136  140  139  148  129  152
135  139  139  148  129  151
136  141  139  149  129  152
gives 148

106  144  140  148 gives 144

139   99  129  106 gives 99

113  133  126  128  156 gives 126

109  111  123  150  114
104  118  142  142  142
109  136  107  122  150
gives 123

112  111  143  112  156  151  114 gives 156

153  130  148  149  147  124 gives 149

123  115  133  147  119
122  140  132   99  133
133  113  123  154  130
gives 133

103  154  148  156  101  106
107  104  153  155  107  153
gives 156

106  151  150  108  115  109 gives 108
---
[[122 120 139 131]
 [116 154 131 129]
 [123 115 141 135]] ⇒ 115

[111 123 149 142 124] ⇒ 123

[[136 123 108 138]
 [139 120 127 102]] ⇒ 120

[[126 125 119 147 116 126]
 [158 124 131 108 111 116]] ⇒ 124

[[138 104 136 105]
 [120 132 136 133]
 [137 134 107 124]] ⇒ 134

[[134 111 138 127  98 140]
 [108 117 130 102 117 137]
 [106 125 123 111 145 117]] ⇒ 125

[121 140 145 157 104] ⇒ 140

[153 145 141 137] ⇒ 145
---
((118, 123, 158, 142, 143, 146, 140), (124, 108, 107, 126, 118, 131, 131), (139, 147, 137, 123, 139, 138, 127)) Out: 123
((119, 127, 122, 142, 128, 138, 134), (136, 115, 121, 133, 117, 120, 149), (122, 122, 119, 146, 124, 136, 144)) Out: 127
((124, 122, 142, 154, 131), (123, 111, 142, 125, 119), (134, 119, 134, 139, 128)) Out: 122
((127, 134, 137, 138, 122, 140), (149, 113, 123, 146, 144, 147), (144, 105, 109, 127, 149, 126)) Out: 134
((137, 133, 131, 129, 149, 138), (115, 114, 106, 119, 144, 145), (132, 135, 141, 137, 110, 119)) Out: 133
((119, 142, 123, 124, 127, 132, 138), (124, 124, 117, 115, 134, 107, 106), (134, 130, 104, 126, 140, 126, 111)) Out: 142
---
[[134 134 141 147 121 147 147 142]
 [106 143 135 115 103 118 122 132]
 [103 151 143 121 103 125 134 139]
 [147 117 125 146 135 151 134 132]
 [127 139 146 143 119 145 150 146]]: 139

[[143 131 142 138 135 108 129]
 [138 126 137 117 134 145 107]
 [116 117 134 134 133 135 134]
 [143 116 128 150 114 131 119]
 [144 119 135 111 141 120 136]
 [116 108 142 129 137 127 118]
 [138 122 118 139 133 118 144]
 [132 119 136 120 109 112 124]
 [133 127 121 142 142 129 111]
 [132 103 109 126 138 131 126]
 [126 134 111 132 136 116 115]
 [127 123 131 120 129 121 127]]: 123

[[ 99 134 133 155 120 120]
 [102 132 130 147 124 121]
 [112 134 128 147 127 125]
 [112 139 132 140 121 126]
 [116 142 129 136 131 135]
 [124 139 129 136 132 133]
 [120 134 134 132 130 137]
 [128 132 126 127 130 136]
 [130 136 130 120 131 139]]: 136

[[125 129 124 126 149 128 124 124 137 124 149]
 [128 138 124 125 125 143 127 132 125 133 131]
 [155 125 157 142 137 124 140 147 137 134 128]
 [131 136 125 126 124 141 128 135 125 134 130]
 [144 136 132 128 124 140 134 144 125 142 126]
 [154 125 155 142 137 124 140 145 137 134 128]
 [133 144 153 141 126 144 153 126 134 142 124]
 [125 129 124 126 149 128 124 124 136 124 149]
 [133 144 153 140 125 145 153 126 133 143 124]
 [130 138 125 126 124 143 128 133 125 135 129]]: 138

[[135 112 123 115 129 135 112 126 147 131 135 141 132 134]
 [132 112 123 116 129 135 118 126 129 129 135 141 132 134]
 [132 112 123 115 129 135 118 126 147 131 135 141 132 134]
 [132 123 123 115 129 119 141 126 147 131 135 141 132 134]
 [132 112 123 115 129 135 118 126 147 131 135 141 132 134]
 [132 110 123 115 129 135 115 126 131 130 135 141 132 134]
 [132 119 123 115 129 123 135 126 147 131 135 141 132 134]
 [132 112 123 115 129 133 122 126 147 131 135 141 132 134]
 [132 112 123 115 129 135 118 126 147 131 135 141 132 134]
 [141 106 123 110 127 142 105 126 148 131 135 141 132 134]
 [132 116 123 115 128 135 118 126 147 131 135 141 132 134]
 [129 129 123 115 129 107 156 126 147 131 135 141 132 134]]: 129
---
Input: (142, 133, 157, 141, 149)
Output: 149, 142
Input: ((125, 147, 148, 100, 137), (154, 113, 134, 121, 104))
Output: 137, 154
Input: ((148, 109, 126, 140), (146, 133, 104, 155))
Output: 140, 146
Input: (105, 132, 127, 152, 124, 135)
Output: 135, 105
Input: ((126, 156, 126, 127, 149, 137), (124, 124, 127, 132, 138, 130))
Output: 137, 124
Input: (121, 134, 132, 101)
Output: 101, 121
---
[108, 133, 100, 141, 137, 138, 114] ==> 141

[[128, 122, 145, 111, 150],
 [128, 122, 147, 111, 150],
 [128, 124, 145, 113, 150]] ==> 147

[107, 102, 101, 132, 141] ==> 101

[119, 139, 139, 151, 115, 109, 116] ==> 151

[[150, 107, 132, 122, 126, 145, 120],
 [105, 149, 124, 136, 130, 110, 136],
 [110, 144, 127, 138, 127, 112, 136]] ==> 136

[101, 146, 98, 148, 99] ==> 98

[155, 114, 107, 134, 123, 132, 121] ==> 134

[102, 126, 123, 148, 130] ==> 123
---
153,124,123,124,139,132,122 Answer: 153
122,143,117,104,138,129,123 Answer: 122
117,132,148,144,106,112 Answer: 117
138,136,129,129,149 Answer: 138
131,102,157,125,126,124 Answer: 131
154,133,125,132 Answer: 154
104,117,122,123,130,140 Answer: 104
106,124,135,112,123,120,139 Answer: 106
132,150,116,117,116,133 Answer: 132
